Below is a small trained network, with its code and all its weights. Each question gives an input and a target symbol and asks what happens when units are switched off, that is, made to give their printed mean instead of their output.

import numpy as np


def w(rows, s, z=0):
    codes = np.array(rows[::2]) - 128.0
    scale = np.full(codes.shape[1], s)
    scale[-1] = z or s
    return codes * scale


def f(y):
    return y / 2 * (1 + np.tanh(0.7978845608 * (y + 0.044715 * y**3)))


def softmax(a):
    e = np.exp(a - a.max(-1, keepdims=True))
    return e / e.sum(-1, keepdims=True)


def log_softmax(a):
    a = a - a.max(-1, keepdims=True)
    return a - np.log(np.exp(a).sum(-1, keepdims=True))


def net(x, mask):
    ids = ['ζθλτφψ'.index(c) for c in x.split()]
    T = len(ids)
    res = E[ids] + P[:T]
    u = 0
    for l in range(2):
        r = res
        for j in range(3):
            rows = slice(2 * j, 2 * j + 2)
            q, k, v = (r @ M[l][rows].T for M in (Q, K, V))
            z = softmax(np.where(np.tri(T) > 0, q @ k.T / 2**0.5, -1e9)) @ v
            o = O[l][rows]
            res = res + np.where(mask[u + j], z, o[:, -1]) @ o[:, :-1]
        u += 3
        y = f(res @ A[l][:, :-1].T + A[l][:, -1])
        res = res + np.where(mask[u : u + 12], y, B[l][:, -1]) @ B[l][:, :-1]
        u += 12
    return log_softmax(res[-1] @ U[:, :-1].T + U[:, -1])


Q, K, V, O, A, B = {}, {}, {}, {}, {}, {}
E = w([
[129,90,177,98,88,137,106,145],'ζ',
[89,153,66,83,177,134,174,103],'θ',
[193,121,160,143,170,79,180,169],'λ',
[98,122,90,253,80,69,149,80],'τ',
[154,178,134,93,61,102,166,49],'φ',
[173,96,166,112,170,54,37,106],'ψ',
],0.021)
P = w([
[109,137,159,142,112,133,118,149],'0',
[136,67,116,94,98,158,137,135],'1',
[77,81,194,68,105,40,130,184],'2',
[117,207,142,145,121,171,84,182],'3',
[188,74,60,81,88,193,136,117],'4',
[131,98,165,194,124,225,191,86],'5',
[87,219,128,153,113,107,84,246],'6',
[69,188,246,188,132,168,91,148],'7',
[174,17,99,119,106,218,199,70],'8',
[113,97,204,155,127,116,135,125],'9',
[99,191,150,105,112,115,50,204],'10',
],0.013)
Q[0] = w([
[67,199,147,49,128,126,72,140],'L0H1',
[119,9,162,91,163,125,186,42],'L0H1',
[114,183,134,158,127,132,88,163],'L0H2',
[163,73,97,138,118,138,132,112],'L0H2',
[148,199,111,140,144,162,122,115],'L0H3',
[160,126,113,89,159,119,57,90],'L0H3',
],0.011)
K[0] = w([
[171,65,127,166,142,140,165,97],'L0H1',
[39,249,206,151,126,67,118,189],'L0H1',
[155,99,113,123,180,129,141,91],'L0H2',
[116,188,174,142,181,114,110,151],'L0H2',
[155,148,121,131,136,141,156,136],'L0H3',
[116,69,136,102,168,141,129,136],'L0H3',
],0.011)
V[0] = w([
[2,181,221,159,214,170,58,93],'L0H1',
[198,162,23,21,25,112,49,125],'L0H1',
[150,115,71,120,70,66,141,225],'L0H2',
[107,133,124,131,111,101,113,188],'L0H2',
[143,96,163,165,147,96,208,102],'L0H3',
[47,120,183,181,202,107,131,141],'L0H3',
],0.0034)
O[0] = w([
[108,98,167,85,128,151,171,103,6],'L0H1',
[130,139,132,48,122,139,67,118,171],'L0H1',
[95,171,201,162,104,150,180,66,176],'L0H2',
[145,2,31,114,154,196,168,128,130],'L0H2',
[160,151,74,83,130,168,84,102,201],'L0H3',
[84,151,93,138,101,160,166,106,140],'L0H3',
],0.0054,0.0012)
A[0] = w([
[112,76,153,160,52,178,70,153,148],'L0N1',
[109,129,161,128,148,81,164,198,187],'L0N2',
[160,152,154,165,163,156,108,125,100],'L0N3',
[170,140,162,82,203,114,164,151,164],'L0N4',
[167,61,59,129,103,129,120,134,110],'L0N5',
[86,69,124,137,122,120,129,164,60],'L0N6',
[195,209,183,100,108,134,177,140,216],'L0N7',
[98,101,122,148,175,161,117,177,5],'L0N8',
[75,84,95,132,254,80,132,50,105],'L0N9',
[110,175,107,130,196,164,109,132,137],'L0N10',
[161,176,172,126,109,125,118,78,74],'L0N11',
[106,77,182,131,155,94,148,68,109],'L0N12',
],0.0076,0.0028)
B[0] = w([
[70,147,67,173,71,254,124,177,221],'L0N1',
[69,76,115,162,122,99,119,138,221],'L0N2',
[155,106,121,192,121,180,86,141,134],'L0N3',
[66,17,133,201,138,151,172,57,222],'L0N4',
[209,104,40,84,132,116,161,73,165],'L0N5',
[73,178,76,100,89,134,107,115,128],'L0N6',
[139,178,135,197,166,125,180,194,254],'L0N7',
[141,168,131,140,146,111,171,130,103],'L0N8',
[123,140,185,157,122,170,109,67,225],'L0N9',
[83,124,179,183,167,150,78,137,165],'L0N10',
[181,159,196,168,177,90,135,148,163],'L0N11',
[123,103,184,163,87,141,165,38,204],'L0N12',
],0.006,0.0036)
Q[1] = w([
[182,220,46,160,177,120,42,225],'L1H1',
[36,210,250,210,164,107,71,161],'L1H1',
[57,221,191,187,165,101,58,178],'L1H2',
[188,155,1,85,132,93,102,224],'L1H2',
[36,155,250,150,124,120,140,103],'L1H3',
[125,33,148,93,80,152,210,47],'L1H3',
],0.0094)
K[1] = w([
[177,49,70,70,92,127,170,92],'L1H1',
[165,137,140,163,140,195,133,94],'L1H1',
[205,90,113,133,125,206,159,69],'L1H2',
[144,73,80,67,109,93,161,123],'L1H2',
[155,167,167,203,158,247,118,87],'L1H3',
[51,207,177,160,157,84,81,190],'L1H3',
],0.011)
V[1] = w([
[210,82,154,128,24,113,201,193],'L1H1',
[209,95,177,132,137,99,95,121],'L1H1',
[88,95,67,159,164,85,120,57],'L1H2',
[117,167,142,41,111,140,107,82],'L1H2',
[113,56,152,141,129,214,82,173],'L1H3',
[120,118,140,96,253,153,191,174],'L1H3',
],0.0066)
O[1] = w([
[160,10,118,144,91,186,132,76,179],'L1H1',
[2,135,132,158,158,151,138,36,86],'L1H1',
[129,128,148,170,164,116,230,95,199],'L1H2',
[92,174,250,106,119,160,101,93,6],'L1H2',
[87,133,31,69,87,187,137,209,181],'L1H3',
[126,207,56,129,69,80,69,138,71],'L1H3',
],0.0086,0.0024)
A[1] = w([
[52,156,149,172,109,117,140,139,150],'L1N1',
[184,94,144,85,149,77,76,163,82],'L1N2',
[183,196,119,82,144,71,126,147,21],'L1N3',
[144,161,123,135,179,143,55,70,77],'L1N4',
[158,68,223,181,3,72,134,126,110],'L1N5',
[159,167,171,51,120,184,141,45,171],'L1N6',
[145,130,116,90,158,37,199,67,121],'L1N7',
[207,93,128,135,52,127,215,100,152],'L1N8',
[144,205,130,126,127,118,123,73,86],'L1N9',
[52,153,122,76,223,156,143,84,2],'L1N10',
[149,156,89,138,82,146,115,58,96],'L1N11',
[138,94,156,73,68,162,127,181,25],'L1N12',
],0.0065,0.006)
B[1] = w([
[170,114,88,93,135,193,133,104,192],'L1N1',
[124,152,185,148,91,113,162,129,137],'L1N2',
[136,76,143,144,178,168,149,94,153],'L1N3',
[99,130,83,93,90,104,181,72,135],'L1N4',
[200,148,58,106,124,155,118,138,240],'L1N5',
[62,170,159,162,160,120,59,224,180],'L1N6',
[98,175,130,177,155,140,104,135,198],'L1N7',
[81,142,155,113,107,54,123,164,254],'L1N8',
[131,121,49,132,164,149,23,148,149],'L1N9',
[254,101,125,118,140,119,98,146,157],'L1N10',
[169,131,126,44,171,61,74,148,150],'L1N11',
[101,215,196,210,165,104,151,84,160],'L1N12',
],0.0073,0.0075)
U = w([
[152,110,151,56,45,188,168,184,159],'ζ',
[68,157,105,68,212,158,200,63,247],'θ',
[179,99,147,169,161,113,234,154,2],'λ',
[150,144,44,182,73,111,180,59,28],'τ',
[177,253,140,84,114,79,194,122,205],'φ',
[185,108,184,140,140,106,90,54,122],'ψ',
],0.0049,0.0026)

Each question gives the input, a string of symbols that net reads in full, and the target symbol t.
The units are the heads (2 rows each of Q, K, V and O) and the neurons (one row each of A and B). Each row of codes is followed by its name. A weight is (code - 128) times the scale printed after its matrix; where a second scale follows, it is the last column's (O, A, B and U).
mask holds one flag per unit, layer by layer, with each layer's heads first. A switched-off unit (its flag False) gives its mean, the last column of its rows in O or B, instead of its output. The means were averaged over made-up inputs and are rounded, as every weight is.
A unit's drop is (log p(t) with every unit on - log p(t) with that unit switched off) / (log p(t) with every unit on - log p(t) with every unit switched off).
The circuit of an input: a set's keep is (log p(t) with only the set's units on - log p(t) with every unit switched off) / (log p(t) with every unit on - log p(t) with every unit switched off). Starting from the 12 units with the biggest drops (on a tie, the unit counted first), units are removed one at a time, each time the one whose removal leaves the highest keep (on an exact tie, the one counted first), for as long as the keep stays at least 0.8.
circuit, biggest first: the units of the circuit, biggest drop first
top k neurons: the k neurons with the biggest drops, biggest first
top k neurons in layer l: the k neurons of layer l with the biggest drops, biggest first
which heads matter: for each layer, one digit per head in row order, 1 if its drop is at least 0.15 and else 0, layers parted by /
drop of u: that unit's drop, to one decimal
input λ ζ λ ψ ζ θ θ τ φ ψ λ, target ψ: which heads matter : 100 / 111
input λ φ ζ φ φ τ, target ψ: circuit, biggest first : L1H3, L0N7, L1H2, L0N11
input ψ τ ζ θ ζ λ, target φ: circuit, biggest first : L1H1, L0N10
input θ λ λ λ ψ τ λ λ φ θ, target τ: circuit, biggest first : L1H2, L1H3, L0N7
input λ θ θ τ ψ, target φ: top 2 neurons : L0N5, L1N2
input θ θ ψ τ, target φ: circuit, biggest first : L1H1, L0N4
input ψ φ φ λ ζ, target ψ: which heads matter : 000 / 111
input τ θ φ, target λ: circuit, biggest first : L1H3, L1H2
input λ φ φ λ, target ψ: circuit, biggest first : L1H3, L1H2, L1H1
input ψ λ φ, target θ: circuit, biggest first : L1H1
input φ ψ τ, target ψ: circuit, biggest first : L1H3, L1H2
input ψ ψ ζ ψ θ ψ ψ φ φ, target φ: circuit, biggest first : L1N8, L0N4, L1N11
input λ ζ ζ θ φ φ φ θ, target ψ: which heads matter : 000 / 001
input ψ θ φ λ ζ τ τ φ ψ, target λ: which heads matter : 000 / 111
input ζ φ λ θ ζ, target τ: circuit, biggest first : L1H3, L1H1, L0N5
input λ ψ ζ θ ζ ψ ζ λ, target θ: top 2 neurons : L1N1, L0N4
input ζ ψ ψ τ τ ζ τ, target λ: circuit, biggest first : L1H3, L0N5, L1H2
input ζ φ θ θ θ, target φ: circuit, biggest first : L1H1, L1H3
input θ ψ φ φ, target θ: top neuron : L0N7
input λ τ λ θ ζ ψ θ, target ζ: top neuron : L0N1
input θ θ τ θ λ θ θ ζ ζ, target φ: circuit, biggest first : L1H1, L1H3, L0N10
input ψ θ λ φ τ τ τ θ ζ τ τ, target ζ: which heads matter : 000 / 001
input ζ θ τ ζ ψ τ ζ λ ζ ψ φ, target ζ: which heads matter : 000 / 101
input ζ ζ θ θ τ, target φ: top 2 neurons in layer 1 : L1N11, L1N8
input ψ ψ φ λ φ, target ψ: top 2 neurons in layer 0 : L0N4, L0N1
input θ ζ λ φ φ λ φ ψ, target τ: drop of L1H2 : 0.2
